Complete each set of four: the steps that take the first to the second take the third to the fourth, perhaps in another order.
Answer with the state's row; about right is enough.
[42.5,-26.1,-31.4,-7.0,-44.3,17.1,94.0,3.6,-29.9,36.0]
: [67.3,-33.9,-25.8,-18.7,-66.5,3.1,66.8,21.3,-19.3,11.7]
:: [-40.7,25.1,17.5,-7.2,33.0,-54.4,-81.0,-20.6,28.3,-50.3]
: [-10.7,11.7,12.8,-20.1,-1.8,-56.6,-88.5,-2.9,24.5,-59.8]

[64.4,-31.2,-15.2,-6.8,-57.5,46.4,65.6,37.5,-26.0,25.3]
: [41.9,-26.3,-16.8,4.7,-32.6,53.6,80.9,19.7,-29.0,43.5]
:: [-10.7,3.9,-47.0,-16.4,-3.9,-87.1,53.7,-63.3,-7.6,-7.1]
: [-30.3,13.9,-40.0,-2.4,18.9,-71.8,54.7,-70.6,-1.9,5.5]

[-16.3,16.7,4.9,-21.1,-2.8,-77.8,-71.1,-15.7,26.6,-62.0]
: [10.2,-3.2,-48.3,-30.8,-30.5,-89.5,42.6,-44.0,-4.5,-23.2]
:: [10.8,-14.7,-14.6,21.0,-2.0,62.5,87.3,2.6,-29.0,59.6]
: [-52.3,28.0,31.2,38.7,76.9,56.6,-25.4,-6.0,10.3,30.0]

[-36.9,22.1,48.0,14.7,45.7,40.2,-90.1,17.3,22.6,-10.9]
: [-11.3,0.1,47.8,31.0,29.8,90.1,-44.0,41.9,4.9,22.8]
:: [-11.8,9.3,-45.6,-17.3,-3.5,-86.7,55.0,-58.7,-7.0,-6.8]
: [-1.8,0.6,-49.7,-0.8,-2.9,-30.4,102.8,-46.2,-23.5,35.3]

[-40.2,25.3,13.9,-9.9,33.4,-51.7,-82.1,-18.4,29.2,-47.6]
: [20.5,-8.9,-48.7,-24.7,-39.0,-75.8,67.1,-36.5,-15.2,-8.3]
:: [30.7,-9.7,34.7,-14.8,-27.3,13.4,-83.5,53.7,16.9,-45.9]
: [70.0,-35.2,-21.6,-25.5,-78.9,-1.0,42.8,36.3,-19.3,-7.8]

[-45.6,24.4,16.3,-10.6,33.2,-59.7,-77.5,-23.4,28.8,-45.6]
: [12.1,-2.4,-44.1,-28.9,-32.0,-90.5,50.3,-39.0,-2.0,-20.0]
:: [-10.8,-0.3,-8.9,29.5,25.2,56.0,84.7,-16.5,-28.1,68.2]
: [-70.0,33.6,27.1,35.2,77.1,34.3,-38.3,-20.9,14.2,21.4]

[35.6,-18.9,-47.2,-18.9,-45.8,-38.2,85.7,-18.5,-23.2,14.5]
: [-2.9,-4.2,-44.7,-1.1,-3.7,-27.7,101.5,-48.0,-23.4,37.6]
:: [66.1,-29.6,-28.9,-17.7,-68.4,0.1,68.2,30.1,-20.3,10.7]
: [41.8,-27.7,-31.9,-5.7,-41.3,16.0,91.7,9.1,-31.9,33.0]

[29.0,-8.9,36.3,-14.7,-30.2,12.7,-87.3,61.9,20.3,-44.8]
: [31.9,-12.8,42.4,-5.8,-21.1,51.6,-73.9,66.1,12.5,-23.5]
:: [-37.0,23.6,49.3,19.9,46.5,35.0,-89.8,16.5,22.7,-11.2]
: [-23.4,11.3,47.3,25.6,37.9,73.6,-65.7,32.5,13.5,9.0]

[9.0,-10.6,-11.8,19.8,1.1,57.7,88.4,0.4,-26.4,60.8]
: [-42.7,19.1,41.5,35.5,59.8,65.4,-44.0,11.1,10.4,24.5]
:: [11.2,-8.9,-47.5,-28.5,-30.9,-92.4,45.9,-41.9,-7.3,-19.9]
: [-39.0,22.2,3.0,-14.1,23.7,-75.6,-66.3,-33.1,25.9,-45.4]

[69.0,-30.6,-29.4,-35.5,-77.2,-33.0,36.5,24.1,-11.3,-16.4]
: [73.0,-34.2,-21.5,-28.7,-74.5,-2.6,41.5,39.6,-16.7,-6.5]
:: [-14.9,13.1,2.4,-22.9,-0.2,-79.8,-69.2,-13.5,24.9,-62.8]
: [-11.3,9.9,14.1,-22.0,-1.5,-60.3,-88.1,-3.5,29.9,-62.8]

[20.1,-6.1,25.2,-21.4,-27.2,-27.5,-92.0,38.4,24.0,-59.9]
: [16.8,-1.7,11.8,-29.0,-25.3,-53.7,-82.7,17.9,26.1,-62.9]
:: [-2.8,-1.7,-44.1,0.8,-4.5,-29.5,98.6,-43.9,-23.4,36.0]
: [-8.5,2.3,-47.5,-10.5,-6.7,-67.5,75.6,-57.7,-15.7,9.8]

[1.0,-6.7,-42.7,0.9,-3.5,-29.0,101.1,-44.7,-23.1,37.2]
: [35.4,-19.6,-49.4,-15.7,-45.8,-36.6,91.8,-13.3,-23.7,11.7]
:: [-33.9,18.5,6.1,-12.7,24.1,-71.8,-66.9,-33.4,25.9,-48.3]
: [-12.4,9.8,5.8,-23.5,0.6,-75.7,-71.3,-16.2,24.9,-58.0]

[-29.5,13.3,-37.9,-5.4,19.1,-73.6,57.4,-69.8,-5.1,5.7]
: [-32.1,14.0,-36.5,3.4,25.6,-52.0,71.9,-68.6,-7.4,25.5]
:: [64.2,-32.0,-25.9,-18.9,-67.5,5.7,65.3,26.7,-25.1,10.6]
: [63.3,-33.8,-15.1,-3.2,-55.9,41.0,64.4,43.4,-24.3,24.0]

[34.6,-10.7,-43.3,-31.2,-50.9,-88.6,33.1,-19.0,-5.6,-36.1]
: [59.1,-30.4,-36.9,-31.0,-69.2,-37.0,56.8,9.0,-19.6,-9.0]
:: [-64.1,31.3,26.8,22.8,66.6,-3.5,-65.3,-29.4,19.9,-13.1]
: [-44.4,19.6,39.2,35.1,58.3,70.9,-43.1,11.0,10.7,20.1]

[-51.7,32.3,8.4,-4.8,47.2,-64.6,-55.0,-43.9,22.3,-33.8]
: [-10.1,0.6,-48.8,-13.4,-2.3,-66.5,78.7,-59.4,-11.8,9.9]
:: [-41.7,28.6,20.9,-7.9,35.2,-53.4,-80.4,-22.2,26.8,-45.6]
: [37.8,-17.3,-47.2,-19.6,-43.7,-35.6,90.1,-16.6,-25.1,9.9]

[-41.3,24.9,31.8,4.5,45.4,-15.5,-96.6,-7.7,25.9,-34.1]
: [-5.5,7.3,33.0,-11.5,-1.2,-22.6,-102.7,22.9,26.4,-58.4]
:: [-62.5,35.0,18.2,6.5,56.8,-44.1,-60.5,-42.3,23.9,-23.2]
: [-39.4,27.3,14.0,-5.4,31.5,-55.6,-76.7,-25.6,29.3,-47.5]


Each state has one place in each of these: a pair of places, a chain of 6 and a chain of 5.
